Below is a small trained network, with its code and all its weights. Each question gives an input and a class and asks what happens when units are switched off, that is, made to give their printed mean instead of their output.

import numpy as np


def w(rows, s, z=0):
    codes = np.array(rows[::2]) - 128.0
    scale = np.full(codes.shape[1], s)
    scale[-1] = z or s
    return codes * scale


def f(y):
    return y / 2 * (1 + np.tanh(0.7978845608 * (y + 0.044715 * y**3)))


def log_softmax(a):
    a = a - a.max(-1, keepdims=True)
    return a - np.log(np.exp(a).sum(-1, keepdims=True))


def net(x, mask):
    res = np.array(x, float).reshape(1, 4) / 4 @ E
    y = f(res @ A[0][:, :-1].T + A[0][:, -1])
    res = res + np.where(mask, y, B[0][:, -1]) @ B[0][:, :-1]
    return log_softmax(res[-1] @ U[:, :-1].T + U[:, -1])


A, B = {}, {}
E = w([
[144,253,235],'x0',
[55,47,143],'x1',
[77,229,58],'x2',
[155,70,229],'x3',
],0.0073)
A[0] = w([
[134,76,131,254],'N0',
[69,176,84,95],'N1',
[255,205,225,226],'N2',
[66,63,184,181],'N3',
[208,211,145,211],'N4',
[108,110,183,80],'N5',
],0.0081,0.0079)
B[0] = w([
[184,3,72,211],'N0',
[26,195,63,143],'N1',
[225,99,123,248],'N2',
[154,66,174,183],'N3',
[201,78,35,209],'N4',
[57,226,254,128],'N5',
],0.0094,0.011)
U = w([
[105,52,252,155],'0',
[218,1,84,186],'1',
[27,182,81,189],'2',
[91,178,209,3],'3',
[75,120,213,6],'4',
[87,176,216,10],'5',
[167,176,82,158],'6',
],0.0094,0.0055)

Each question gives the input, the list of numbers given to net, and the class t.
The units are the neurons (one row each of A and B). Each row of codes is followed by its name. A weight is (code - 128) times the scale printed after its matrix; where a second scale follows, it is the last column's (A, B and U).
mask holds one flag per neuron, in row order. A switched-off neuron (its flag False) gives its mean, the last column of its row in B, instead of its output. The means were averaged over made-up inputs and are rounded, as every weight is.
A unit's drop is (log p(t) with every unit on - log p(t) with that unit switched off) / (log p(t) with every unit on - log p(t) with every unit switched off).
The circuit of an input: a set's keep is (log p(t) with only the set's units on - log p(t) with every unit switched off) / (log p(t) with every unit on - log p(t) with every unit switched off). Starting from all 6 units, units are removed one at a time, each time the one whose removal leaves the highest keep (on an exact tie, the one counted first), for as long as the keep stays at least 0.8.
units of the circuit, in order: the units of the circuit, biggest drop first
top k neurons: the k neurons with the biggest drops, biggest first
drop of u: that unit's drop, to one decimal
input [-7,-4,8,-1], class 2: units of the circuit, in order	N2, N1
input [4,6,-6,2], class 0: top 2 neurons	N4, N5
input [2,3,1,-8], class 2: units of the circuit, in order	N2, N1
input [4,5,4,4], class 0: units of the circuit, in order	N4, N0, N5
input [0,5,-5,4], class 0: units of the circuit, in order	N4
input [-2,5,8,2], class 2: units of the circuit, in order	N2, N4
input [-2,1,2,-4], class 2: drop of N2	0.4
input [6,7,4,-3], class 2: drop of N2	0.2
input [1,3,5,1], class 2: drop of N2	0.4
input [3,6,1,0], class 0: drop of N4	0.5
